Below is a small trained network, with its code and all its weights. Each question gives an input and a class and asks what happens when units are switched off, that is, made to give their printed mean instead of their output.

import numpy as np


def w(rows, s, z=0):
    codes = np.array(rows[::2]) - 128.0
    scale = np.full(codes.shape[1], s)
    scale[-1] = z or s
    return codes * scale


def f(y):
    return y / 2 * (1 + np.tanh(0.7978845608 * (y + 0.044715 * y**3)))


def log_softmax(a):
    a = a - a.max(-1, keepdims=True)
    return a - np.log(np.exp(a).sum(-1, keepdims=True))


def net(x, mask):
    res = np.array(x, float).reshape(1, 8) / 4 @ E
    y = f(res @ A[0][:, :-1].T + A[0][:, -1])
    res = res + np.where(mask, y, B[0][:, -1]) @ B[0][:, :-1]
    return log_softmax(res[-1] @ U[:, :-1].T + U[:, -1])


A, B = {}, {}
E = w([
[148,185,74,113,89,127,24],'x0',
[118,74,167,17,96,165,99],'x1',
[95,164,233,131,139,104,106],'x2',
[130,114,139,102,253,171,46],'x3',
[47,131,78,160,153,154,173],'x4',
[112,60,89,80,150,70,119],'x5',
[33,138,132,128,136,64,114],'x6',
[122,13,109,99,104,90,77],'x7',
],0.0079)
A[0] = w([
[76,137,120,129,111,116,169,229],'N0',
[215,130,160,122,108,123,116,204],'N1',
[121,141,116,150,83,107,109,121],'N2',
[100,180,72,160,86,95,88,159],'N3',
[70,184,168,167,164,126,186,141],'N4',
[106,145,160,165,132,121,127,203],'N5',
[165,144,152,140,86,131,173,174],'N6',
[175,70,197,165,166,71,53,206],'N7',
[134,130,116,220,57,167,67,145],'N8',
[168,160,154,142,114,145,176,195],'N9',
[142,143,103,189,130,76,77,178],'N10',
[152,102,160,190,99,117,108,118],'N11',
[152,137,157,115,173,111,115,97],'N12',
[91,122,177,85,125,83,80,252],'N13',
[80,200,24,67,163,132,109,206],'N14',
[253,149,185,98,117,145,192,145],'N15',
[113,161,81,79,136,113,105,213],'N16',
[166,112,66,125,166,190,114,160],'N17',
[118,87,133,140,126,78,139,158],'N18',
[136,117,124,143,170,77,67,136],'N19',
[84,109,174,58,134,115,71,130],'N20',
[176,157,180,86,127,152,161,138],'N21',
[184,116,120,115,160,158,145,218],'N22',
[154,114,113,116,178,149,97,122],'N23',
[173,102,136,121,133,136,197,221],'N24',
[154,76,102,122,169,207,52,176],'N25',
[178,113,88,124,170,182,100,138],'N26',
[117,170,87,138,112,90,94,157],'N27',
[78,186,184,148,154,144,205,177],'N28',
[139,58,112,152,112,107,138,165],'N29',
[97,183,135,201,79,130,169,233],'N30',
[130,122,107,127,125,97,153,172],'N31',
[94,111,155,76,128,135,62,137],'N32',
[50,165,149,160,156,158,180,152],'N33',
[97,65,56,124,112,133,142,253],'N34',
[75,76,184,42,119,156,83,193],'N35',
[89,62,107,165,68,125,176,152],'N36',
[153,137,96,116,138,180,133,155],'N37',
],0.011,0.0026)
B[0] = w([
[90,77,111,128,114,149,128,180],'N0',
[141,194,126,138,112,111,129,195],'N1',
[154,106,128,128,157,89,135,153],'N2',
[182,87,126,163,150,49,96,194],'N3',
[6,120,103,142,133,111,139,219],'N4',
[93,129,114,125,143,98,142,168],'N5',
[157,144,135,159,110,118,169,188],'N6',
[124,195,44,48,171,151,159,206],'N7',
[169,126,187,152,223,89,173,187],'N8',
[115,172,122,176,101,104,156,194],'N9',
[155,135,73,125,177,98,119,174],'N10',
[151,149,106,116,150,112,150,145],'N11',
[133,151,105,106,133,120,133,155],'N12',
[121,145,146,70,121,90,111,209],'N13',
[114,93,96,159,57,134,14,214],'N14',
[161,204,113,193,38,135,146,236],'N15',
[126,101,125,126,99,122,68,176],'N16',
[131,117,146,166,163,195,102,196],'N17',
[149,102,96,93,122,139,144,157],'N18',
[131,170,76,100,138,161,93,171],'N19',
[108,163,196,67,111,102,112,215],'N20',
[138,157,131,165,66,116,143,193],'N21',
[136,150,147,169,121,168,134,180],'N22',
[140,141,135,131,156,169,120,173],'N23',
[137,128,127,148,68,140,160,189],'N24',
[137,150,194,145,182,211,106,231],'N25',
[136,141,138,164,175,189,113,192],'N26',
[165,109,105,147,142,85,88,170],'N27',
[2,125,110,174,133,129,153,233],'N28',
[135,99,107,75,138,155,176,173],'N29',
[97,93,143,147,190,58,170,232],'N30',
[122,103,109,114,110,132,138,148],'N31',
[113,136,187,75,124,122,105,203],'N32',
[22,98,128,153,136,138,119,209],'N33',
[144,53,135,98,100,179,140,217],'N34',
[126,148,240,54,98,125,129,254],'N35',
[164,47,127,81,123,131,192,201],'N36',
[130,124,130,171,135,154,112,166],'N37',
],0.022,0.009)
U = w([
[169,198,150,190,47,127,194,36],'0',
[125,173,220,34,106,106,84,205],'1',
[186,106,145,162,169,42,123,94],'2',
[155,132,184,153,160,220,82,227],'3',
[158,196,57,66,168,127,105,29],'4',
[164,33,138,96,62,170,202,46],'5',
[169,77,112,133,115,79,2,1],'6',
[24,102,137,162,122,103,153,204],'7',
],0.0068,0.001)

Each question gives the input, the list of numbers given to net, and the class t.
The units are the neurons (one row each of A and B). Each row of codes is followed by its name. A weight is (code - 128) times the scale printed after its matrix; where a second scale follows, it is the last column's (A, B and U).
mask holds one flag per neuron, in row order. A switched-off neuron (its flag False) gives its mean, the last column of its row in B, instead of its output. The means were averaged over made-up inputs and are rounded, as every weight is.
A unit's drop is (log p(t) with every unit on - log p(t) with that unit switched off) / (log p(t) with every unit on - log p(t) with every unit switched off).
The circuit of an input: a set's keep is (log p(t) with only the set's units on - log p(t) with every unit switched off) / (log p(t) with every unit on - log p(t) with every unit switched off). Starting from the 12 units with the biggest drops (on a tie, the unit counted first), units are removed one at a time, each time the one whose removal leaves the highest keep (on an exact tie, the one counted first), for as long as the keep stays at least 0.8.
units of the circuit, in order: the units of the circuit, biggest drop first
top k neurons: the k neurons with the biggest drops, biggest first
drop when u is switched off: that unit's drop, to one decimal
input [-5,8,-7,4,-5,-1,-1,-7], class 0: units of the circuit, in order : [N15]
input [-2,4,-2,8,5,-4,4,2], class 1: top 3 neurons : [N35; N20; N32]
input [-8,-2,2,-8,-1,-7,-2,8], class 5: top 2 neurons : [N36; N29]
input [-3,6,-4,2,7,-3,-6,-5], class 3: top 2 neurons : [N17; N26]
input [-7,-1,-7,-3,2,-8,-1,2], class 5: top 4 neurons : [N36; N24; N34; N29]
input [3,6,6,-8,8,6,-4,7], class 5: top 2 neurons : [N36; N34]
input [2,7,-8,2,0,-2,3,3], class 3: top 3 neurons : [N25; N17; N26]
input [-3,-7,6,8,-7,-5,-5,-8], class 0: top 2 neurons : [N15; N21]
input [5,-3,-7,-3,0,8,-7,6], class 5: top 2 neurons : [N34; N29]
input [4,-8,-6,-8,-6,6,5,5], class 2: top 3 neurons : [N3; N10; N27]
input [-6,6,-1,-3,-5,6,2,8], class 1: top 2 neurons : [N35; N20]
input [2,-2,-5,2,6,8,2,5], class 6: top 2 neurons : [N14; N16]
input [4,6,-2,-4,8,-1,-8,0], class 3: top 2 neurons : [N17; N37]
input [7,-2,4,5,-1,8,7,-4], class 6: units of the circuit, in order : [N14]
input [5,-3,-7,-5,3,-6,-6,-2], class 2: top 2 neurons : [N8; N30]
input [-7,-4,2,6,-5,4,-1,4], class 4: drop when N7 is switched off : 0.5
input [4,-2,5,1,-8,6,6,-8], class 4: drop when N7 is switched off : 0.3
input [4,-3,3,-5,-2,-6,-5,6], class 2: drop when N8 is switched off : 0.4
input [5,-5,0,2,6,-7,-3,-7], class 7: drop when N11 is switched off : 0.0
input [-8,-8,-3,-8,-4,4,1,-1], class 5: units of the circuit, in order : [N36]
